Each row of numbers belongs to one of the things below and depends on some of the facts about them. Some rows are named. Which thing is each other row?

Facts:
Π(k117, k465); Π(k117, k119); Π(k117, k158)
Π(k121, k953); Π(k148, k598); Π(k148, k857)
Π(k148, k969); Π(k148, k905); Π(k148, k48)
Π(k16, k310); Π(k16, k887); Π(k186, k513)
Π(k186, k780); Π(k266, k349); Π(k266, k969)
Π(k292, k447); Π(k319, k534); Π(k319, k447)
Π(k319, k226); Π(k345, k953); Π(k385, k119)
Π(k385, k320); Π(k475, k534); Π(k483, k207)
Π(k483, k780); Π(k483, k577); Π(k483, k226)
Π(k488, k429); Π(k488, k124); Π(k496, k253)
Π(k514, k447); Π(k514, k963); Π(k556, k321)
Π(k556, k119); Π(k556, k335); Π(k579, k349)
Π(k579, k780); Π(k579, k383); Π(k579, k248)
Π(k580, k598); Π(k580, k82); Π(k595, k226)
Π(k609, k963); Π(k609, k248); Π(k644, k439)
Π(k656, k583); Π(k717, k583); Π(k717, k335)
Π(k73, k341); Π(k73, k857); Π(k73, k773)
Π(k731, k27); Π(k769, k207); Π(k769, k27)
Π(k776, k699); Π(k776, k748); Π(k790, k310)
Π(k790, k383); Π(k799, k969); Π(k799, k773)
Π(k815, k534); Π(k815, k429); Π(k815, k226)
Π(k824, k513); Π(k824, k699); Π(k824, k936)
Π(k824, k248); Π(k839, k598); Π(k895, k234)
Π(k895, k744); Π(k918, k19); Π(k918, k748)
Π(k940, k158); Π(k940, k857); Δ(k117, k773)
Δ(k119, k266); Δ(k121, k70); Δ(k124, k788)
Δ(k139, k319); Δ(k148, k788); Δ(k153, k97)
Δ(k158, k711); Δ(k16, k940); Δ(k186, k940)
Δ(k19, k488); Δ(k207, k887); Δ(k226, k148)
Δ(k234, k70); Δ(k248, k788); Δ(k253, k711)
Δ(k266, k321); Δ(k27, k488); Δ(k292, k266)
Δ(k310, k148); Δ(k319, k70); Δ(k320, k699)
Δ(k335, k321); Δ(k341, k266); Δ(k345, k773)
Δ(k349, k379); Δ(k367, k773); Δ(k382, k465)
Δ(k383, k731); Δ(k385, k148); Δ(k406, k321)
Δ(k429, k731); Δ(k439, k148); Δ(k447, k773)
Δ(k465, k711); Δ(k475, k488); Δ(k48, k788)
Δ(k483, k699); Δ(k488, k321); Δ(k496, k711)
Δ(k513, k70); Δ(k514, k319); Δ(k529, k940)
Δ(k534, k414); Δ(k550, k148); Δ(k556, k711)
Δ(k563, k699); Δ(k577, k940); Δ(k579, k488)
Δ(k580, k788); Δ(k583, k266); Δ(k595, k379)
Δ(k598, k266); Δ(k613, k379); Δ(k642, k609)
Δ(k644, k148); Δ(k656, k940); Δ(k699, k940)
Δ(k717, k773); Δ(k73, k488); Δ(k731, k788)
Δ(k744, k465); Δ(k748, k321); Δ(k769, k788)
Δ(k773, k70); Δ(k776, k379); Δ(k780, k148)
Δ(k790, k788); Δ(k799, k773); Δ(k815, k379)
Δ(k82, k711); Δ(k824, k148); Δ(k839, k488)
Δ(k843, k266); Δ(k85, k711); Δ(k857, k773)
Δ(k887, k609); Δ(k895, k711); Δ(k902, k788)
Δ(k905, k488); Δ(k918, k70); Δ(k936, k70)
Δ(k953, k773); Δ(k963, k97); Δ(k969, k940)
Δ(k97, k414)

Known rows:
k940: -19,28,0,7,6,-8,-4,3,-26,2,-9,-5,6,4,-9,5,23,6,20,11,44,18,-8,-24,-5,-11
k815: -29,15,4,2,-1,-11,-18,-8,-36,-4,-5,1,5,-4,-11,4,18,27,5,9,39,13,-19,-17,4,16
k465: -7,9,8,0,4,-11,15,22,-19,0,-8,-1,-7,10,-1,-10,25,6,20,8,34,25,-10,-11,11,1
k429: -22,11,1,-8,-1,-14,-8,11,-22,2,-1,4,4,5,-18,-2,25,14,12,14,24,11,-13,-25,2,10
k613: -23,16,0,-7,2,-11,-14,15,-24,0,-12,3,2,-2,-13,-7,17,23,12,2,36,13,-18,-20,13,9
k717: -13,15,-5,3,0,-22,-6,-7,-20,-8,-10,4,16,-6,-6,-14,20,19,16,16,32,12,-22,-5,-13,17
k496: -9,12,7,4,9,-18,8,3,-22,-2,-7,2,5,-2,-3,2,22,21,14,15,38,13,-17,-15,8,17
k207: -14,13,2,-7,2,-3,-11,11,-24,1,-4,4,3,3,-11,-10,21,17,16,4,37,14,-11,-16,8,1
k186: -23,19,-2,2,9,-9,-9,-3,-23,-1,-5,2,6,-10,-8,7,19,16,15,13,43,9,-3,-20,2,1
k788: -17,15,1,-7,-5,-14,-4,13,-20,5,1,2,1,14,-17,-2,25,2,15,8,20,14,-15,-26,-1,-3
k744: -10,7,6,-4,10,-11,10,19,-17,0,-11,5,-3,1,-3,-8,22,19,17,12,37,19,-13,-13,15,14
k447: -21,5,-12,-6,4,-18,-8,1,-18,-9,-25,10,5,-7,-7,-13,16,6,8,15,18,15,-25,-2,-10,17
k82: -8,8,7,-2,11,-10,6,16,-18,1,-11,5,-1,2,-5,-9,22,19,16,11,35,19,-15,-14,14,11
k780: -20,7,2,-12,0,-17,-8,7,-18,6,4,6,6,-1,-18,0,21,11,14,12,20,5,-11,-29,4,12
k310: -19,10,1,-10,0,-19,-5,10,-16,7,3,6,7,3,-20,-1,25,11,14,14,20,7,-14,-29,3,12
k19: -11,24,5,-12,-7,-12,-4,23,-20,-1,-24,4,-2,6,-7,-6,34,19,24,12,47,0,-7,-25,-7,27
k699: -23,21,-6,-4,8,2,-4,14,-18,2,-11,0,-1,0,-11,-3,24,-2,21,9,39,18,6,-21,0,-21
k379: -18,19,3,-6,-4,-9,-13,17,-25,3,-12,0,-1,6,-11,-8,19,12,14,-3,35,19,-18,-18,9,-3
k234: -18,11,-3,-6,0,-13,-9,6,-16,-6,-13,6,7,-5,-8,-18,18,14,14,10,29,14,-17,-12,0,10
k902: -19,11,0,-8,2,-16,-6,10,-19,4,-1,5,5,4,-17,-1,23,13,13,12,25,10,-17,-26,3,9
k367: -16,9,-6,-4,1,-12,-9,2,-13,-8,-15,8,10,-7,-5,-21,17,15,13,13,27,12,-17,-6,-2,13

Which thing is each row?
No name comes twice in this set of rows, the named rows included.
-16,14,1,-1,3,-25,-5,-5,-22,6,6,3,11,5,-18,11,26,15,11,17,22,4,-20,-29,-5,15	k644
-25,17,-3,5,11,0,-10,-8,-28,-2,-2,3,5,-9,-10,8,23,16,15,17,47,13,2,-20,-2,-3	k483
-10,30,9,-1,-7,-19,-6,10,-25,-2,-22,0,5,6,-2,3,32,24,25,16,51,0,-17,-29,-14,32	k73
-24,23,-2,4,10,-10,-2,2,-27,1,-10,1,8,-4,-13,3,25,18,18,14,45,13,-8,-18,-3,3	k656
-16,11,2,-4,2,-28,-6,-4,-19,6,7,3,10,-2,-15,11,21,12,13,15,20,3,-18,-27,-2,16	k824
-24,22,-1,-2,12,-6,-9,14,-20,5,-16,3,4,-5,-11,-2,20,16,19,13,40,17,-7,-26,7,-1	k969
-19,15,0,0,0,-28,-2,-2,-23,6,4,1,12,6,-20,8,26,16,14,17,24,6,-22,-29,-6,16	k385
-18,11,-6,2,3,-23,-7,-8,-21,-6,-18,5,8,-6,-5,1,16,11,8,14,24,10,-28,-7,-11,18	k514
-9,20,9,2,0,-24,-6,-1,-25,8,6,-2,14,18,-16,13,25,3,17,16,19,10,-27,-35,-8,1	k148
-13,24,1,-9,-12,-8,1,23,-25,1,-19,1,-8,17,-10,-13,28,10,24,5,38,10,-7,-23,-7,8	k321
-30,3,1,-7,-5,-10,-11,2,-28,2,5,7,5,5,-19,1,26,13,10,19,19,11,-11,-26,0,13	k226
-11,13,5,6,7,-22,12,5,-24,0,-6,0,6,0,-5,-1,25,23,17,14,44,18,-16,-12,5,18	k556
-17,20,-9,-3,-3,-22,0,5,-33,1,-21,7,-10,9,-12,0,14,21,14,9,29,2,-17,-24,-8,28	k292
-22,19,1,-7,-2,-10,-18,16,-26,3,-10,1,1,-1,-13,-6,17,22,9,-2,36,15,-22,-20,15,5	k153

Now the same things, written a new way:
Named rows:
k117: 12,-10,5,4,0,-5,-1,-11,5,0,6,7,2,2,3,-14,-13,6,13,1,0,-19,5,-10,-3,2,-17,-3,11,8,-14,-11,11,2,5
k711: -5,9,-9,2,6,27,-8,11,13,5,-26,0,10,-14,-4,0,-3,-4,0,-10,-6,6,-6,0,-24,8,4,6,-6,0,9,11,10,11,-1
k85: -4,6,-8,7,3,20,1,6,-2,3,-10,4,10,-4,-2,0,-10,0,2,1,0,15,-6,-3,3,4,2,-8,4,-1,-4,-1,-7,6,11
k496: -1,6,-6,7,4,21,2,5,-3,-1,-10,4,7,-3,-3,-1,-13,0,5,0,-1,17,-7,-5,3,5,5,-7,6,-2,-4,3,-12,9,12
k292: -8,-2,-6,-8,-8,-3,10,9,-4,-13,9,-14,-9,4,-4,-9,-13,13,-3,5,4,13,3,3,7,-2,5,19,-2,13,2,-1,7,8,17
k447: -2,-14,5,2,-4,-4,14,-9,3,2,5,1,3,4,9,-6,-5,-5,-2,9,6,9,8,3,1,-10,-21,-16,-5,8,-14,-9,27,4,2
k70: 5,-12,11,-1,9,-2,-6,-5,18,1,-6,-3,-3,-3,3,-9,3,-11,1,-7,-4,-11,5,0,-25,3,-20,3,-6,1,2,7,24,9,-9
k310: -11,4,-6,-9,-6,-3,-8,3,-1,12,10,19,-16,-6,3,7,-3,-6,4,16,0,6,3,1,13,-2,5,-15,-5,-15,6,4,-1,-4,-8
k563: 7,-2,3,-2,11,-8,-2,6,4,-2,3,1,10,3,1,14,8,-6,-6,7,4,4,-2,-5,3,-8,13,8,1,-1,-15,-12,-21,5,-4
k345: 13,-15,11,4,6,-2,1,-9,8,-3,6,0,-2,7,0,-12,-9,-9,8,0,0,4,2,-8,1,0,-17,-8,9,-3,-10,-1,3,12,8
k905: -14,7,-10,-3,-14,-14,7,-4,-4,-3,10,-14,13,6,-2,0,-6,-2,-4,-21,-11,1,-8,7,9,4,-2,0,10,8,6,-3,-7,-8,-8
k717: 15,-16,4,3,1,-3,-2,-10,6,0,5,12,-1,2,2,-18,-12,3,14,5,0,-12,5,-6,-4,-1,-18,-2,12,0,-13,-8,7,4,7
k385: 7,-1,-10,1,-6,-5,-7,-6,-9,6,2,18,-13,-8,3,2,-5,8,14,13,-8,-17,3,-13,7,7,6,0,-4,-4,0,1,-10,-11,-1
k320: 6,-3,-5,-2,5,-9,-3,5,4,1,3,13,12,-4,4,12,9,1,-7,8,4,-6,1,-4,0,-11,12,13,5,-3,-17,-23,-15,-4,-3
k529: 7,-2,0,0,11,-6,-1,4,4,-2,4,4,7,3,2,10,6,-3,-6,4,5,4,-3,-3,3,-7,11,7,3,-1,-10,-11,-16,4,-1
k321: -7,-2,-11,-13,-9,-8,-5,8,11,-4,-10,-6,2,-8,-3,-11,0,6,-7,-10,-9,-19,5,12,-23,2,-3,34,0,2,15,-2,10,-5,-2
k19: 3,-13,-6,-8,-15,-11,11,-1,-10,-2,1,-13,11,1,-2,-12,5,-4,-4,-15,-12,13,-9,13,6,-2,2,2,8,0,8,1,-18,-7,4
k186: 14,-4,8,-3,12,-5,-1,3,-4,-3,2,4,7,-2,-2,6,14,3,2,3,8,-5,-6,1,9,-12,17,-2,3,3,-11,-3,-4,8,-7
k153: -2,4,8,7,3,9,2,-1,-10,-1,-1,-2,-2,16,2,-2,0,3,-4,-2,9,4,3,1,-4,1,0,-2,5,-8,1,-1,-17,-8,-2
k824: 14,-10,-1,-3,-6,-2,-5,-5,-12,2,3,4,-14,-9,2,1,9,7,14,9,-3,-7,-5,-5,17,3,14,-14,-11,-2,2,21,-6,-1,-2
k382: -5,7,-7,8,0,22,1,6,1,3,-10,5,9,-6,-5,1,-10,-2,3,2,0,18,-5,-4,2,5,3,-8,5,1,-4,-1,-8,9,10

Rows to name:
No name comes twice in this set of rows, the named rows included.
-9,4,-10,-11,-11,-5,2,8,5,-6,7,-7,-6,-4,-4,-7,-7,10,-7,7,5,0,7,9,3,-3,-3,23,7,-1,4,-14,-13,-5,24	k583
13,-15,3,-13,10,-6,-9,11,20,1,-11,-11,14,-15,5,16,36,-9,-14,-4,5,-11,-3,7,-18,-16,17,18,-16,-2,-8,1,-2,7,-18	k699
-2,11,8,8,6,0,3,-1,-6,-1,-6,8,3,0,-9,9,11,0,-5,6,7,2,2,11,4,-3,-3,-7,6,-3,4,-7,2,-5,5	k207
5,-9,7,4,3,-2,2,-6,5,0,4,-1,1,6,2,-6,-2,-3,1,2,2,4,0,-2,0,-2,-13,-9,6,-1,-7,-3,1,4,4	k139
4,3,7,1,11,-13,4,4,0,-3,0,9,9,-3,-5,19,16,-3,-9,10,8,2,-1,6,7,-12,10,2,2,1,-9,-11,2,3,-1	k577
-3,-6,-8,-1,-6,-17,19,-1,-19,-9,3,1,8,12,-2,-9,-13,1,-5,-6,-12,13,-4,7,4,0,5,5,7,11,8,-2,6,0,-5	k475
-5,5,0,0,-6,-20,10,0,-10,-5,0,4,11,3,-13,-1,4,-6,-6,-9,-9,6,-5,20,7,3,-4,2,17,2,14,-8,-3,-8,4	k27
5,-4,9,4,5,-4,0,-11,10,0,13,-10,1,6,1,-8,-11,0,10,-9,2,-13,-3,-10,4,2,-18,-13,8,10,-12,0,16,8,-1	k799
1,-1,0,-5,1,-1,-11,-1,5,6,-11,5,-15,-10,2,10,8,-7,1,5,-11,-14,6,-7,-14,9,3,8,-20,-7,16,18,6,-4,-13	k788
4,-4,7,-6,8,8,-7,5,3,-1,-13,-6,-3,-1,5,-10,8,5,-2,-10,3,-11,1,5,-21,-1,9,7,-13,2,7,18,23,5,-20	k609
-8,7,6,-9,8,9,-12,10,12,5,-11,2,-6,2,3,-5,4,-7,-9,-6,3,-7,5,9,-25,-1,2,10,-5,-9,12,8,13,3,-20	k887
-5,4,-9,-2,-6,-15,7,-4,-9,-4,9,-13,9,9,-4,-4,-9,-3,0,-22,-13,4,-9,3,6,8,2,2,13,9,8,2,-8,-3,-6	k839
4,-12,8,2,1,-3,2,-9,11,2,6,2,0,3,3,-6,-6,-13,1,5,2,10,6,0,1,-5,-23,-11,6,-5,-9,-6,-1,6,9	k953
7,4,0,-6,19,-7,-14,7,16,-3,-4,-3,10,-8,2,17,13,-1,-5,-13,-1,-27,-3,-10,-21,-2,15,26,-8,11,-8,-1,4,4,-22	k940
-8,2,-3,-7,-7,-3,3,8,3,-10,10,-15,-8,1,-7,-7,-8,7,-4,0,4,6,3,4,7,0,-1,20,4,4,4,-4,-8,3,21	k843

Now the same things, written a new way:
Known rows:
k82: -3,5,-9,14,16,-1,4,18,-1,-6,-10,12,7,-1,-7,11,-2,-4,-5,-2,6,-8,0,-2,-2,-7,-4,-3
k815: 8,-4,-9,-8,21,11,-3,-6,-4,-5,-4,-5,-2,-2,2,-3,0,-3,5,-4,2,5,9,-4,19,2,-3,-2
k226: -4,-6,17,-5,-9,-3,-2,-14,-3,-7,-5,12,27,1,-3,2,0,-7,1,7,12,24,21,1,-4,-5,-4,4
k429: -5,-4,0,-6,-10,-3,1,-13,-5,-5,-7,7,19,-3,-6,-3,0,-5,0,1,11,15,9,-1,1,-3,-6,0
k488: -5,-8,-3,5,-6,-1,-4,-8,6,-1,-6,7,1,33,-4,0,-3,-1,-4,-2,-7,-10,-3,-1,10,36,-4,-6
k839: 0,-8,0,12,14,-5,-1,9,8,-7,10,24,-5,5,-3,-2,6,10,-4,-2,-7,-9,-7,-3,-4,20,0,-2
k379: -5,2,-9,-7,-6,2,0,-3,4,-2,-12,-6,-8,-1,-7,-4,-3,6,2,-3,-8,-2,-2,0,6,-7,-3,-4
k776: -1,-9,-6,-7,25,8,-2,-3,0,-5,-8,-7,-7,-4,-4,-3,3,-8,-4,-5,-6,-2,-4,0,0,-7,-2,-6
k699: -4,1,-7,-6,-8,-3,-3,-6,-4,17,-4,-2,-3,-3,-6,5,0,-6,-1,-1,-4,-12,-5,0,-4,-5,-5,-3
k579: -2,-7,13,9,15,8,-3,12,0,-7,20,-3,-7,27,12,-1,4,-2,-5,3,-6,-9,-2,-2,-8,13,0,-4
k895: 6,8,-9,9,24,-3,-1,9,7,-6,-8,-6,5,-2,-7,1,-1,-8,-6,-3,9,-8,2,-1,-1,-4,-4,-6
k529: 2,2,-8,-4,4,-4,-3,0,-4,4,10,-5,7,-3,-1,-4,-4,-6,4,-3,-4,-10,-4,-3,0,-6,-3,2
k656: 6,4,-7,-5,4,-5,-3,3,-5,-6,11,-8,-1,-4,-5,-3,-4,-6,12,-2,-7,-13,-4,-4,2,-8,-5,0
k918: 7,0,-7,-6,4,2,-5,-13,3,8,-10,-5,-7,-4,-2,1,9,-6,-5,-1,-3,-2,-4,-2,-6,-7,12,-1
k773: -4,18,-6,-6,-7,2,23,-13,-4,22,-11,29,-6,-4,2,5,0,9,-3,-4,-2,-1,-5,-2,-8,-1,16,1
k953: 8,11,-8,-5,-9,-5,8,-16,10,21,-9,-2,-6,-4,17,6,7,-5,-3,-1,0,-1,-2,-2,-6,-1,16,14
k769: 10,-7,33,-5,4,-5,-1,-16,-6,-6,-4,-6,12,0,-6,-3,-1,-4,1,-2,3,9,10,-1,-4,-7,-5,-6
k153: -3,-8,-9,-8,15,3,-4,2,4,-7,-12,-7,-8,-2,5,-3,-1,16,11,4,-6,8,-5,-3,17,-5,-1,-8
k513: -4,-2,-6,-8,-10,6,-1,-13,-3,6,-9,0,-7,-3,17,8,0,-7,-4,6,-8,1,1,0,-8,-6,8,7
k186: 4,-4,2,-9,13,1,-2,0,-5,4,14,-7,-1,-4,3,-2,-4,-6,0,-4,-6,-11,1,-1,-6,-5,-4,1
k514: 5,6,-8,-6,-3,12,-4,-14,-4,15,2,-3,-6,3,14,-1,-2,-7,-1,-4,0,8,-1,-1,-8,4,6,9

Name these rows:
No name comes twice in this set of rows, the named rows included.
-4,-9,-2,14,4,-4,1,13,5,-9,5,38,-2,-2,3,-1,6,16,-4,4,-8,-12,-7,-2,-6,19,-2,0	k905
-5,14,-6,-5,-9,1,7,-13,1,13,-10,-4,-8,0,-3,-2,-3,-2,-1,-4,-5,0,-4,0,-6,-1,4,-5	k70
-6,-5,-10,-7,-2,-1,-3,-2,-5,-5,-11,3,-4,-2,9,-2,-2,1,5,9,-4,6,14,-3,25,0,-1,2	k534
0,17,-9,-8,-9,19,-1,-14,-4,24,-10,-2,-8,18,1,-2,0,-7,-1,-1,-3,8,4,0,-1,16,4,-5	k319
0,12,-6,-7,-8,1,-1,-14,-6,23,-10,14,-9,-5,26,5,-1,-9,-2,2,-2,8,5,0,-4,9,13,25	k447

